Below are the code and all the weights of a small trained network. Each question names an input and a class and asks about switching units off, where a switched-off unit gives its printed mean instead of its output.

import numpy as np


def w(rows, s, z=0):
    codes = np.array(rows[::2]) - 128.0
    scale = np.full(codes.shape[1], s)
    scale[-1] = z or s
    return codes * scale


def norm(h):
    return h / np.sqrt((h * h).mean(-1, keepdims=True) + 1e-5)


def f(y):
    return np.maximum(y, 0)


def log_softmax(a):
    a = a - a.max(-1, keepdims=True)
    return a - np.log(np.exp(a).sum(-1, keepdims=True))


def net(x, mask):
    res = np.array(x, float).reshape(1, 6) / 4 @ E
    u = 0
    for l in range(2):
        y = f(norm(res) @ A[l][:, :-1].T + A[l][:, -1])
        res = res + np.where(mask[u : u + 4], y, B[l][:, -1]) @ B[l][:, :-1]
        u += 4
    return log_softmax(norm(res)[-1] @ U[:, :-1].T + U[:, -1])


A, B = {}, {}
E = w([
[171,70,106,182,73,215,158,134,1,61,142,171],'x0',
[142,189,145,173,165,127,139,143,165,100,194,94],'x1',
[119,125,54,121,133,92,158,67,57,212,117,189],'x2',
[106,81,141,145,139,224,89,60,64,46,205,83],'x3',
[130,141,125,131,53,61,211,69,198,38,65,155],'x4',
[66,97,138,175,42,178,161,34,73,223,68,129],'x5',
],0.0079)
A[0] = w([
[116,150,117,152,141,145,144,162,190,74,163,98,19],'0.n0',
[140,2,67,178,128,191,179,106,108,117,132,86,80],'0.n1',
[162,94,97,196,156,89,51,197,144,161,183,223,4],'0.n2',
[118,64,141,171,180,198,121,80,203,187,115,77,13],'0.n3',
],0.0053,0.0037)
B[0] = w([
[149,114,60,168,84,179,109,162,102,115,55,122,166],'0.n0',
[136,82,91,202,107,2,205,140,160,180,94,37,253],'0.n1',
[211,134,138,196,126,143,122,93,204,189,204,180,173],'0.n2',
[140,137,133,56,133,175,113,155,180,223,163,42,170],'0.n3',
],0.0078,0.0035)
A[1] = w([
[158,137,108,112,165,148,88,184,116,134,151,174,53],'1.n0',
[79,149,221,137,121,188,99,114,121,159,141,89,53],'1.n1',
[173,153,160,130,101,134,109,137,151,7,134,124,4],'1.n2',
[115,121,119,108,142,169,89,84,124,91,169,69,30],'1.n3',
],0.011,0.0037)
B[1] = w([
[138,178,88,178,166,157,162,112,145,135,162,147,226],'1.n0',
[86,94,158,76,83,169,70,133,148,194,81,65,239],'1.n1',
[173,132,250,151,159,101,142,212,63,56,45,142,252],'1.n2',
[84,129,116,80,133,104,100,71,144,56,231,122,225],'1.n3',
],0.013,0.0043)
U = w([
[120,36,58,165,47,178,200,51,33,141,92,189,132],'0',
[181,129,223,161,168,119,148,211,149,27,87,131,231],'1',
[183,178,37,155,248,157,122,192,159,197,194,186,41],'2',
[92,110,95,92,206,158,68,80,125,38,222,92,10],'3',
[52,104,139,100,106,206,46,117,175,215,125,41,228],'4',
[95,183,89,66,148,18,155,120,214,193,52,186,92],'5',
],0.012,0.0013)

Each question gives the input, the list of numbers given to net, and the class t.
The units are the neurons (one row each of A and B). Each row of codes is followed by its name. A weight is (code - 128) times the scale printed after its matrix; where a second scale follows, it is the last column's (A, B and U).
mask holds one flag per neuron, layer by layer. A switched-off neuron (its flag False) gives its mean, the last column of its row in B, instead of its output. The means were averaged over made-up inputs and are rounded, as every weight is.
A unit's drop is (log p(t) with every unit on - log p(t) with that unit switched off) / (log p(t) with every unit on - log p(t) with every unit switched off).
unit that matters most: the unit with the biggest drop
top k neurons: the k neurons with the biggest drops, biggest first
k most important neurons of layer l: the k neurons of layer l with the biggest drops, biggest first
drop when u is switched off: that unit's drop, to one decimal
input [2,-5,8,-8,-4,-4], class 2: unit that matters most : 1.n0
input [-4,4,5,-6,-5,7], class 4: top 2 neurons : 0.n1, 1.n2
input [7,3,2,-5,-2,-6], class 2: top 2 neurons : 1.n0, 0.n2
input [-6,5,2,-1,2,-7], class 1: top 2 neurons : 1.n2, 0.n1
input [1,-6,2,3,-5,-3], class 2: 2 most important neurons of layer 0 : 0.n2, 0.n1
input [-2,3,3,-5,-4,5], class 4: top 2 neurons : 0.n1, 1.n2
input [-8,7,-6,-6,5,0], class 1: 2 most important neurons of layer 1 : 1.n2, 1.n1
input [-8,-5,1,2,0,-8], class 2: 2 most important neurons of layer 1 : 1.n0, 1.n1
input [-8,6,0,-3,-1,-6], class 2: drop when 0.n1 is switched off : 0.3
input [0,-3,-4,-8,-5,-8], class 2: drop when 1.n0 is switched off : 0.1
input [2,-8,7,0,0,-6], class 2: drop when 1.n0 is switched off : 0.3
